[[ -1  10  18   4]
 [-36  43 -18   0]] -> -1

[[-677  410  196  429 -649]
 [-925  397 -995  455  574]
 [ 100 -323 -915 -384  831]] -> -925

[[50 59 76 47 40 47 15]
 [67 37 34 25 54 66 55]
 [67 21 29 56 70 57 62]] -> 67

[[338 656 635 835 584 501 155]
 [201 731 414 711 412 751 498]
 [803 872 204 378 265 289 659]] -> 201

[[3 3 3 3 3 4]
 [7 2 3 2 3 3]] -> 3

[[369 626 204 652]
 [886 180 307 427]] -> 369

[[114 182 207 215]
 [ 54 187  63 135]] -> 114

[[-385 -929 -199 -115 -401]
 [ 133  603 -853   50 -334]] -> -385

[[70 98 38 86]
 [75 84  4 86]] -> 70

[[6545 5802 2983 9075]
 [3699 5105 4348 2433]] -> 6545
---
[[ 91  94 175 169 189  97  88]
 [ 58 108 160 129 147 129  79]
 [106  95 176 179 202  90  97]
 [161 117 137 148 176 101 136]
 [ 96  94 176 174 194  93  92]
 [ 93  94 176 170 191  96  91]] -> 97

[[31 35 75 69 15 28 61 61 42 21]
 [70 57 32 31 24 60  8 61 71 58]
 [18 34 68 42 18  8 35 75 57 35]
 [39 29 53 42 31 33 46 23 64 22]
 [34 18 71 63 70 74 56 32 42 63]
 [20 65 46 22 70 63 25 27  9 18]
 [41 24 32 42 30 33 66 32 20 10]
 [38 74 55 11 32 57 10 20 71 66]
 [38 10 47 27 66  9 49 36 37 54]
 [53 26 67 69 69 17 20 37 40 64]
 [26 36 41  7 61 58 44 10 77 63]] -> 35

[[5269 5527 6095 4994 5948 5412 5637 3807 4683 5134 4971]
 [7119 7348 6933 2039 7099 2109 7177 3776 2158 7471 2270]
 [7393 8106 8249 2743 8128 2952 8030 2078 2436 7392 3146]
 [2466 2684 3179 7211 3166 7440 2963 6822 7266 2584 7616]
 [2400 2696 3018 7813 3046 7877 2760 5854 7510 2159 8278]
 [5840 5820 6376 4157 6149 4937 5891 6147 4596 6134 4021]
 [3774 4670 3620 6435 3963 5803 4284 5278 6183 3265 7729]
 [7350 7965 7952 2794 7918 2782 7921 2377 2405 7300 3063]
 [5839 6025 5943 3536 5897 3820 5997 5925 3992 6205 3883]
 [1940 1734 1450 8397 1513 8471 1443 9039 8701 1619 8796]
 [2894 2497 2322 6311 2410 6876 2310 9563 7268 3270 6593]] -> 3146

[[4714 6150 7034 6046 6473 4234 5841 5381 5663 4736 5822 7301]
 [6279 5891 5140 6535 5710 8322 5655 7094 7211 7289 6797 4983]
 [6554 5957 6001 5478 5895 5156 6344 5409 5150 5694 5391 5964]
 [7444 5896 5996 4749 5757 4056 6879 4653 4003 5316 4534 5870]
 [5525 5939 5347 7002 5862 8658 5304 7445 7834 7267 7274 5285]
 [8697 5711 4663 4932 5194 6653 6858 5669 4808 7007 5042 4233]
 [5674 6028 6376 5863 6136 5093 6043 5620 5623 5431 5757 6455]
 [3946 6201 7134 6609 6611 4938 5418 5947 6521 4943 6455 7485]
 [8547 5710 4567 5195 5200 7207 6702 5996 5246 7264 5332 4133]
 [6143 6055 6756 5065 6173 3209 6554 4538 4245 4576 4763 6875]
 [3367 6257 7382 6854 6765 4889 5204 6055 6846 4777 6695 7800]] -> 5964

[[141 107 144 145 177 154 171 124 188 119 169 130]
 [141 160  28 145 146 154 183 124 179 180 169 130]
 [141 165 126 145 146 154 173 168 189 176 169 130]
 [141 195 126 145 146 154 177 137 189 119 169 130]
 [141 160 182 145 146 154 177 124 189 117 169 130]
 [141 160 126 145 146 154 199 124 189 153 169 130]] -> 130
---
[[ 2.77 -3.55 -0.39  1.72 -0.89  1.11]
 [ 0.39 -0.09  0.70 -2.49 -5.43  2.13]] gives 1.72

[-3.60 -3.18  5.92  3.78] gives 3.78

[-4.27 -2.65 -0.76  4.98] gives 4.98

[[ 2.73  3.84 -3.59 -3.27  4.65  2.25]
 [-2.86 -3.00  5.62  4.50 -5.04 -0.12]
 [-2.73 -2.79  5.89  4.73 -5.07  0.49]] gives -3.27

[[ 2.23  0.28  3.05 -1.52 -1.21]
 [-0.58  1.50  4.60  0.81 -2.64]
 [-0.61  0.07 -6.12 -1.04  1.14]] gives -1.52

[[-5.62  5.37  4.63  4.34 -5.14]
 [ 2.91  2.62  4.43  1.07  4.44]] gives 4.34
---
array([[ 5.74,  0.26,  2.84, -2.34,  2.15],
       [ 4.51,  0.58,  3.24, -1.91,  2.72],
       [-5.41, -0.24, -2.28,  1.12, -1.90]]) out -2.28

array([[ 1.28,  1.61,  1.93,  1.76],
       [-5.13, -5.49, -4.95, -5.02],
       [ 1.97,  2.05,  0.19,  1.47]]) out 2.05

array([[-2.77,  3.56, -3.88, -2.41, -3.13,  3.44],
       [ 1.13, -3.49,  5.11,  2.65,  2.69, -4.80],
       [ 2.00, -2.63,  2.92,  2.02,  2.43, -2.41]]) out 2.02

array([[ 2.30, -2.04,  4.62, -3.29],
       [-2.91,  0.07,  0.98, -3.33],
       [ 1.11, -0.46,  0.60,  0.15]]) out -0.46

array([[ 3.73, -0.86, -1.98, -3.58,  3.72,  1.94],
       [-4.30, -3.83, -4.29,  1.22, -3.89,  3.78],
       [-3.37,  3.79,  2.21,  5.04, -0.50, -3.95]]) out 5.04

array([[-3.11,  3.85, -0.13, -0.64,  3.10],
       [ 4.53, -0.32, -5.24,  6.36, -3.40],
       [ 0.97,  1.63, -2.82,  3.23, -0.40]]) out -2.82

array([[ 2.08, -1.46, -3.75,  0.46,  1.45, -0.78, -0.06],
       [-3.57,  0.03, -0.33,  0.03,  0.85,  4.49, -1.87],
       [ 2.96,  0.28,  4.67, -1.29,  1.31, -0.52,  3.60]]) out 1.31

array([[-3.51, -1.49, -5.17, -5.30,  5.09, -5.43,  5.04],
       [-1.66, -5.79, -5.07, -3.04,  2.28, -3.85,  4.90],
       [-2.95, -3.14, -3.61, -3.56,  1.87, -4.77,  3.15]]) out 1.87

array([[-1.19, -6.10,  3.45,  2.06,  0.26, -3.95],
       [ 0.74,  0.75,  0.47,  0.16,  0.64,  1.16],
       [-2.87, -5.81, -1.86,  2.98,  2.18, -6.05]]) out 2.98
